Here is a tiny trained network, its code and every weight. The questions are about switching its units off for an input and a class, where a switched-off unit gives its printed mean instead of its output.

import numpy as np


def w(rows, s, z=0):
    codes = np.array(rows[::2]) - 128.0
    scale = np.full(codes.shape[1], s)
    scale[-1] = z or s
    return codes * scale


def f(y):
    return np.maximum(y, 0)


def log_softmax(a):
    a = a - a.max(-1, keepdims=True)
    return a - np.log(np.exp(a).sum(-1, keepdims=True))


def net(x, mask):
    res = np.array(x, float).reshape(1, 4) / 4 @ E
    y = f(res @ A[0][:, :-1].T + A[0][:, -1])
    res = res + np.where(mask, y, B[0][:, -1]) @ B[0][:, :-1]
    return log_softmax(res[-1] @ U[:, :-1].T + U[:, -1])


A, B = {}, {}
E = w([
[88,148,87,146,205,193,228,242,142,146,5],'x0',
[180,177,180,156,162,36,178,66,57,130,65],'x1',
[138,85,90,51,16,59,198,163,144,138,136],'x2',
[169,92,195,38,195,69,223,125,254,5,22],'x3',
],0.0087)
A[0] = w([
[1,167,55,149,122,198,84,176,111,172,126,204],'n1',
[121,107,111,110,48,120,59,136,103,166,202,224],'n2',
[170,127,182,148,133,105,91,57,124,112,157,226],'n3',
[173,128,113,121,112,58,162,129,139,130,112,170],'n4',
[123,176,170,134,217,112,163,105,115,95,95,240],'n5',
[116,69,116,89,94,93,184,140,166,99,144,157],'n6',
[165,42,117,60,102,105,163,190,184,90,94,191],'n7',
[147,142,85,132,174,133,217,167,113,162,60,146],'n8',
[116,70,88,133,73,143,143,142,149,140,146,252],'n9',
[129,157,97,167,114,101,184,144,104,129,75,155],'n10',
[144,174,141,173,186,164,89,73,136,145,106,215],'n11',
],0.0098,0.0034)
B[0] = w([
[118,54,56,164,163,232,194,122,46,124,98,250],'n1',
[92,254,63,171,108,167,106,79,138,217,208,255],'n2',
[154,165,174,57,86,97,43,150,117,96,227,198],'n3',
[167,149,124,92,133,129,173,83,142,131,106,183],'n4',
[175,146,230,115,123,97,96,213,117,10,54,219],'n5',
[116,173,126,85,195,123,177,43,177,115,166,205],'n6',
[34,132,93,51,251,70,192,41,194,49,147,244],'n7',
[164,207,169,218,118,110,244,148,185,134,80,225],'n8',
[63,148,63,85,136,143,110,38,95,148,158,196],'n9',
[183,118,126,199,84,149,211,120,163,165,98,182],'n10',
[168,34,109,201,173,105,103,207,119,80,148,199],'n11',
],0.0069,0.015)
U = w([
[99,100,38,163,121,203,129,126,2,187,148,174],'0',
[201,115,193,78,82,14,60,156,29,96,146,87],'1',
[163,199,175,155,115,134,204,188,129,111,21,121],'2',
[126,99,148,112,83,106,126,136,127,181,132,8],'3',
[149,42,182,151,162,151,39,216,157,58,125,198],'4',
[130,212,113,125,54,119,47,88,120,187,195,162],'5',
[216,107,105,206,88,97,168,139,99,191,115,124],'6',
[100,124,116,46,151,76,204,59,191,105,136,152],'7',
],0.0075,0.0018)

Each question gives the input, the list of numbers given to net, and the class t.
The units are the neurons (one row each of A and B). Each row of codes is followed by its name. A weight is (code - 128) times the scale printed after its matrix; where a second scale follows, it is the last column's (A, B and U).
mask holds one flag per neuron, in row order. A switched-off neuron (its flag False) gives its mean, the last column of its row in B, instead of its output. The means were averaged over made-up inputs and are rounded, as every weight is.
A unit's drop is (log p(t) with every unit on - log p(t) with that unit switched off) / (log p(t) with every unit on - log p(t) with every unit switched off).
The circuit of an input: a set's keep is (log p(t) with only the set's units on - log p(t) with every unit switched off) / (log p(t) with every unit on - log p(t) with every unit switched off). Starting from all 11 units, units are removed one at a time, each time the one whose removal leaves the highest keep (on an exact tie, the one counted first), for as long as the keep stays at least 0.8.
units of the circuit, in order: the units of the circuit, biggest drop first
k most important neurons: the k neurons with the biggest drops, biggest first
drop when u is switched off: that unit's drop, to one decimal
input [-7,-6,-8,-8], class 0: units of the circuit, in order	[n1]
input [3,5,0,7], class 2: 2 most important neurons	[n5; n8]
input [-2,7,-2,8], class 2: 2 most important neurons	[n5; n9]
input [-8,-8,-3,-6], class 0: 4 most important neurons	[n1; n5; n6; n8]
input [0,6,-7,4], class 4: units of the circuit, in order	[n11; n2]
input [-5,-3,-5,0], class 5: 2 most important neurons	[n5; n1]
input [2,2,-4,-2], class 4: 2 most important neurons	[n2; n11]
input [3,-4,-2,0], class 0: 2 most important neurons	[n5; n1]
input [-5,-8,8,-6], class 0: 2 most important neurons	[n1; n3]
input [6,6,-1,-6], class 2: 2 most important neurons	[n8; n2]
input [-6,3,-8,2], class 1: 2 most important neurons	[n3; n1]
input [1,-7,-6,0], class 0: 2 most important neurons	[n1; n5]
input [-3,-4,-7,2], class 4: drop when n4 is switched off	0.0
input [-8,-4,6,0], class 5: units of the circuit, in order	[n2]
input [-3,5,5,-1], class 5: drop when n5 is switched off	0.1
input [-7,-8,5,-8], class 0: drop when n1 is switched off	3.9
